Below are the code and all the weights of a small trained network. Each question names an input and a target symbol and asks about switching units off, where a switched-off unit gives its printed mean instead of its output.

import numpy as np


def w(rows, s, z=0):
    codes = np.array(rows[::2]) - 128.0
    scale = np.full(codes.shape[1], s)
    scale[-1] = z or s
    return codes * scale


def f(y):
    return y / 2 * (1 + np.tanh(0.7978845608 * (y + 0.044715 * y**3)))


def softmax(a):
    e = np.exp(a - a.max(-1, keepdims=True))
    return e / e.sum(-1, keepdims=True)


def log_softmax(a):
    a = a - a.max(-1, keepdims=True)
    return a - np.log(np.exp(a).sum(-1, keepdims=True))


def net(x, mask):
    ids = ['ΓΩαεζηθλμξσ'.index(c) for c in x.split()]
    T = len(ids)
    res = E[ids] + P[:T]
    u = 0
    for l in range(2):
        r = res
        for j in range(2):
            rows = slice(3 * j, 3 * j + 3)
            q, k, v = (r @ M[l][rows].T for M in (Q, K, V))
            z = softmax(np.where(np.tri(T) > 0, q @ k.T / 3**0.5, -1e9)) @ v
            o = O[l][rows]
            res = res + np.where(mask[u + j], z, o[:, -1]) @ o[:, :-1]
        u += 2
        y = f(res @ A[l][:, :-1].T + A[l][:, -1])
        res = res + np.where(mask[u : u + 8], y, B[l][:, -1]) @ B[l][:, :-1]
        u += 8
    return log_softmax(res[-1] @ U[:, :-1].T + U[:, -1])


Q, K, V, O, A, B = {}, {}, {}, {}, {}, {}
E = w([
[156,139,153,111,117],'Γ',
[100,96,92,230,45],'Ω',
[252,105,109,100,102],'α',
[121,58,63,80,137],'ε',
[181,101,178,180,81],'ζ',
[173,72,152,77,97],'η',
[136,149,124,120,84],'θ',
[144,140,182,134,62],'λ',
[175,123,126,101,135],'μ',
[162,123,162,142,93],'ξ',
[137,197,97,130,145],'σ',
],0.025)
P = w([
[150,56,238,196,239],'0',
[160,76,215,153,223],'1',
[164,87,184,157,180],'2',
[167,107,164,94,202],'3',
[148,123,193,77,165],'4',
[142,124,174,84,148],'5',
[148,123,110,117,72],'6',
[149,139,96,101,38],'7',
[135,143,125,83,61],'8',
[132,146,128,73,59],'9',
[122,156,150,62,49],'10',
[118,151,129,11,96],'11',
[118,157,110,44,25],'12',
[108,152,142,3,94],'13',
],0.0076)
Q[0] = w([
[160,43,2,128,165],'0.h0',
[14,105,90,129,103],'0.h0',
[148,157,187,140,146],'0.h0',
[44,203,72,236,104],'0.h1',
[100,168,23,46,115],'0.h1',
[199,132,105,174,133],'0.h1',
],0.0087)
K[0] = w([
[41,119,118,89,109],'0.h0',
[27,97,140,170,132],'0.h0',
[50,144,100,102,55],'0.h0',
[79,183,111,173,160],'0.h1',
[134,196,2,100,118],'0.h1',
[141,122,79,88,198],'0.h1',
],0.0079)
V[0] = w([
[88,103,56,131,86],'0.h0',
[40,112,148,197,205],'0.h0',
[153,182,75,148,46],'0.h0',
[151,1,125,115,38],'0.h1',
[186,97,158,134,104],'0.h1',
[145,105,194,127,156],'0.h1',
],0.0087)
O[0] = w([
[1,164,60,7,133,95],'0.h0',
[112,112,184,150,160,12],'0.h0',
[245,187,85,12,188,125],'0.h0',
[78,75,98,166,124,254],'0.h1',
[155,176,79,13,53,216],'0.h1',
[222,143,125,190,87,164],'0.h1',
],0.0082,0.0087)
A[0] = w([
[114,178,177,133,81,137],'0.n0',
[127,175,206,142,194,119],'0.n1',
[113,109,89,121,78,135],'0.n2',
[101,74,122,121,140,163],'0.n3',
[5,145,125,149,164,138],'0.n4',
[91,183,122,115,146,84],'0.n5',
[185,156,71,101,149,254],'0.n6',
[184,152,135,143,119,28],'0.n7',
],0.012,0.0031)
B[0] = w([
[150,113,154,136,207,156],'0.n0',
[142,136,127,146,35,139],'0.n1',
[140,81,165,108,147,237],'0.n2',
[153,152,98,114,153,160],'0.n3',
[138,164,137,137,51,153],'0.n4',
[138,201,78,148,136,130],'0.n5',
[136,88,146,176,116,246],'0.n6',
[1,146,54,90,117,189],'0.n7',
],0.0089,0.012)
Q[1] = w([
[92,114,113,136,191],'1.h0',
[111,44,195,84,152],'1.h0',
[101,90,178,110,135],'1.h0',
[115,255,137,137,150],'1.h1',
[85,194,87,127,137],'1.h1',
[49,246,88,176,186],'1.h1',
],0.0085)
K[1] = w([
[74,36,236,214,14],'1.h0',
[185,30,122,43,142],'1.h0',
[91,250,186,110,142],'1.h0',
[124,254,160,135,62],'1.h1',
[102,172,88,189,170],'1.h1',
[116,220,151,223,126],'1.h1',
],0.0078)
V[1] = w([
[113,60,166,188,62],'1.h0',
[130,2,180,67,148],'1.h0',
[153,169,31,213,143],'1.h0',
[121,199,167,133,190],'1.h1',
[32,156,97,73,129],'1.h1',
[110,169,105,40,109],'1.h1',
],0.0089)
O[1] = w([
[195,125,98,162,126,187],'1.h0',
[2,104,81,204,95,176],'1.h0',
[148,104,80,73,194,131],'1.h0',
[102,116,159,99,142,3],'1.h1',
[164,209,106,169,179,110],'1.h1',
[111,134,151,166,124,138],'1.h1',
],0.0082,0.019)
A[1] = w([
[134,177,192,116,39,254],'1.n0',
[176,166,67,209,112,134],'1.n1',
[78,107,44,70,160,189],'1.n2',
[65,86,139,132,92,170],'1.n3',
[168,129,72,118,25,98],'1.n4',
[128,186,188,14,182,39],'1.n5',
[154,103,177,99,19,134],'1.n6',
[171,175,158,187,254,178],'1.n7',
],0.0071,0.0047)
B[1] = w([
[155,64,1,183,143,163],'1.n0',
[175,80,140,83,140,207],'1.n1',
[207,187,171,184,111,157],'1.n2',
[194,110,95,100,130,176],'1.n3',
[34,202,137,114,138,254],'1.n4',
[49,222,156,116,113,136],'1.n5',
[47,62,81,101,167,201],'1.n6',
[136,64,73,111,145,137],'1.n7',
],0.0089,0.018)
U = w([
[238,55,57,123,66,217],'Γ',
[128,154,34,110,97,218],'Ω',
[104,199,49,53,3,107],'α',
[202,169,97,242,1,166],'ε',
[128,71,133,109,112,39],'ζ',
[48,87,115,126,97,182],'η',
[114,106,110,119,132,75],'θ',
[158,88,152,98,22,4],'λ',
[136,92,118,107,103,36],'μ',
[95,101,78,147,196,12],'ξ',
[191,90,68,57,163,254],'σ',
],0.008,0.0039)

Each question gives the input, a string of symbols that net reads in full, and the target symbol t.
The units are the heads (3 rows each of Q, K, V and O) and the neurons (one row each of A and B). Each row of codes is followed by its name. A weight is (code - 128) times the scale printed after its matrix; where a second scale follows, it is the last column's (O, A, B and U).
mask holds one flag per unit, layer by layer, with each layer's heads first. A switched-off unit (its flag False) gives its mean, the last column of its rows in O or B, instead of its output. The means were averaged over made-up inputs and are rounded, as every weight is.
A unit's drop is (log p(t) with every unit on - log p(t) with that unit switched off) / (log p(t) with every unit on - log p(t) with every unit switched off).
The circuit of an input: a set's keep is (log p(t) with only the set's units on - log p(t) with every unit switched off) / (log p(t) with every unit on - log p(t) with every unit switched off). Starting from the 12 units with the biggest drops (on a tie, the unit counted first), units are removed one at a time, each time the one whose removal leaves the highest keep (on an exact tie, the one counted first), for as long as the keep stays at least 0.8.
circuit, biggest first: the units of the circuit, biggest drop first
most important unit: the unit with the biggest drop
top k neurons: the k neurons with the biggest drops, biggest first
k most important neurons of layer l: the k neurons of layer l with the biggest drops, biggest first
heads that matter: for each layer, one digit per head in row order, 1 if its drop is at least 0.15 and else 0, layers parted by /
input μ ε σ η ζ η θ ζ ε ε λ μ Γ, target ε: most important unit : 1.h1
input ε Ω ε Ω Γ ε ζ σ α σ λ ζ, target σ: top 2 neurons : 0.n5, 0.n2
input ε η ε ε θ ε σ α ξ Γ Ω ζ, target α: heads that matter : 11 / 00
input ε θ ζ ζ Γ Ω η ξ α ζ, target α: circuit, biggest first : 0.n7, 0.h0
input θ Ω ε Γ ξ, target ε: 2 most important neurons of layer 1 : 1.n6, 1.n3
input σ η θ ε σ η, target η: top 2 neurons : 0.n7, 1.n6
input Ω θ ε η ε θ μ η θ μ λ, target η: heads that matter : 01 / 10
input μ ζ ε θ σ Ω λ, target Γ: 2 most important neurons of layer 0 : 0.n0, 0.n4
input Γ α η ε θ θ θ μ σ α η σ λ, target σ: heads that matter : 11 / 10
input ε ξ λ λ ε ζ ε Γ λ Γ ξ λ, target ε: heads that matter : 10 / 11
input μ θ ε Γ σ ξ σ α ε σ ε, target ε: heads that matter : 00 / 01
input ε λ θ Γ ζ Γ η η η λ, target η: circuit, biggest first : 1.n6, 1.h0
input μ Ω ζ η μ ξ ε θ ξ α Ω Ω Ω, target α: top 4 neurons : 0.n4, 1.n4, 0.n6, 0.n0
input η ε σ, target Γ: most important unit : 1.n4
input ζ μ Γ σ, target σ: circuit, biggest first : 1.h0, 0.h1, 0.n2
input Γ λ ε Γ, target ε: circuit, biggest first : 0.h0, 1.h0
input Γ α ζ α ε Ω σ Γ λ ε μ σ, target σ: top 4 neurons : 1.n4, 0.n5, 0.n2, 1.n7
input ε η α σ α, target α: 3 most important neurons of layer 0 : 0.n7, 0.n4, 0.n0
input ε ε Γ λ μ ε η α ε ε η ε, target α: circuit, biggest first : 0.h0, 0.n4
input σ σ σ ε ξ Ω, target Γ: most important unit : 1.n4
input α σ Ω, target Γ: heads that matter : 00 / 10
input ζ σ ζ λ σ ε ξ ξ μ σ σ σ ζ ξ, target σ: 2 most important neurons of layer 0 : 0.n2, 0.n5
input Ω α α α λ ε ε ε μ ε α η α α, target α: circuit, biggest first : 1.n4, 0.h0
input ε θ α ξ ε Ω μ, target ε: 2 most important neurons of layer 0 : 0.n6, 0.n2
input ε ε Γ ξ α σ ε λ η θ μ α η ε, target α: circuit, biggest first : 0.h0, 0.n4, 0.h1
